Below is a small trained network, with its code and all its weights. Each question gives an input and a class and asks what happens when units are switched off, that is, made to give their printed mean instead of their output.

import numpy as np


def w(rows, s, z=0):
    codes = np.array(rows[::2]) - 128.0
    scale = np.full(codes.shape[1], s)
    scale[-1] = z or s
    return codes * scale


def norm(h):
    return h / np.sqrt((h * h).mean(-1, keepdims=True) + 1e-5)


def f(y):
    return y / 2 * (1 + np.tanh(0.7978845608 * (y + 0.044715 * y**3)))


def log_softmax(a):
    a = a - a.max(-1, keepdims=True)
    return a - np.log(np.exp(a).sum(-1, keepdims=True))


def net(x, mask):
    res = np.array(x, float).reshape(1, 6) / 4 @ E
    u = 0
    for l in range(2):
        y = f(norm(res) @ A[l][:, :-1].T + A[l][:, -1])
        res = res + np.where(mask[u : u + 5], y, B[l][:, -1]) @ B[l][:, :-1]
        u += 5
    return log_softmax(norm(res)[-1] @ U[:, :-1].T + U[:, -1])


A, B = {}, {}
E = w([
[57,5,77,141],'x0',
[150,76,253,129],'x1',
[25,188,200,168],'x2',
[130,124,88,27],'x3',
[89,168,122,135],'x4',
[105,155,61,232],'x5',
],0.0039)
A[0] = w([
[81,172,225,215,3],'L0N0',
[87,255,238,122,109],'L0N1',
[41,71,215,71,19],'L0N2',
[122,154,143,211,53],'L0N3',
[57,238,71,160,95],'L0N4',
],0.0096,0.0029)
B[0] = w([
[93,109,153,247,196],'L0N0',
[176,17,196,152,254],'L0N1',
[153,177,123,44,191],'L0N2',
[78,112,93,145,151],'L0N3',
[81,213,80,87,212],'L0N4',
],0.015,0.0053)
A[1] = w([
[107,22,31,68,6],'L1N0',
[139,113,249,87,228],'L1N1',
[169,174,142,50,39],'L1N2',
[188,134,134,128,80],'L1N3',
[116,136,173,211,60],'L1N4',
],0.012,0.0019)
B[1] = w([
[69,97,222,247,208],'L1N0',
[145,225,115,49,253],'L1N1',
[141,92,224,115,193],'L1N2',
[184,150,136,133,146],'L1N3',
[83,31,136,54,180],'L1N4',
],0.011,0.0065)
U = w([
[190,130,81,165,3],'0',
[51,205,10,139,140],'1',
[204,170,166,26,172],'2',
[94,42,164,193,190],'3',
],0.012,0.0057)

Each question gives the input, the list of numbers given to net, and the class t.
The units are the neurons (one row each of A and B). Each row of codes is followed by its name. A weight is (code - 128) times the scale printed after its matrix; where a second scale follows, it is the last column's (A, B and U).
mask holds one flag per neuron, layer by layer. A switched-off neuron (its flag False) gives its mean, the last column of its row in B, instead of its output. The means were averaged over made-up inputs and are rounded, as every weight is.
A unit's drop is (log p(t) with every unit on - log p(t) with that unit switched off) / (log p(t) with every unit on - log p(t) with every unit switched off).
The circuit of an input: a set's keep is (log p(t) with only the set's units on - log p(t) with every unit switched off) / (log p(t) with every unit on - log p(t) with every unit switched off). Starting from all 10 units, units are removed one at a time, each time the one whose removal leaves the highest keep (on an exact tie, the one counted first), for as long as the keep stays at least 0.8.
units of the circuit, in order: the units of the circuit, biggest drop first
top k neurons: the k neurons with the biggest drops, biggest first
top k neurons in layer l: the k neurons of layer l with the biggest drops, biggest first
drop when u is switched off: that unit's drop, to one decimal
input [0,1,4,4,0,7], class 1: units of the circuit, in order : L0N4
input [2,4,2,1,2,1], class 2: top 2 neurons : L0N2, L1N1
input [2,8,4,5,5,2], class 2: top 2 neurons : L0N2, L1N1
input [7,-7,4,-8,-2,7], class 1: top 2 neurons : L0N1, L0N4
input [-4,-2,-1,-6,-8,4], class 1: top 2 neurons : L0N1, L0N3
input [7,3,3,4,-6,2], class 2: top 2 neurons in layer 0 : L0N2, L0N3
input [6,-3,5,2,5,-3], class 2: top 2 neurons in layer 0 : L0N2, L0N0
input [-8,-1,3,1,3,6], class 3: top 2 neurons : L0N1, L0N0
input [6,-7,3,-7,-3,6], class 1: top 2 neurons in layer 0 : L0N1, L0N4
input [8,-3,8,4,-5,-1], class 2: top 2 neurons : L0N2, L0N0
input [3,-5,0,1,6,-5], class 1: top 2 neurons in layer 1 : L1N1, L1N4
input [4,5,6,-5,4,-4], class 2: top 3 neurons : L0N2, L1N1, L1N0
input [-2,-8,-6,1,8,-2], class 1: top 2 neurons in layer 0 : L0N1, L0N2
input [-2,-8,-8,6,-7,1], class 3: units of the circuit, in order : L1N0
input [1,-5,2,2,-2,2], class 1: drop when L0N4 is switched off : 0.0
input [8,-2,8,-2,1,-6], class 2: drop when L0N2 is switched off : 0.4
input [6,-8,2,-7,-6,3], class 1: drop when L0N4 is switched off : 0.1
input [-6,-5,-7,1,2,7], class 1: drop when L0N2 is switched off : 0.1
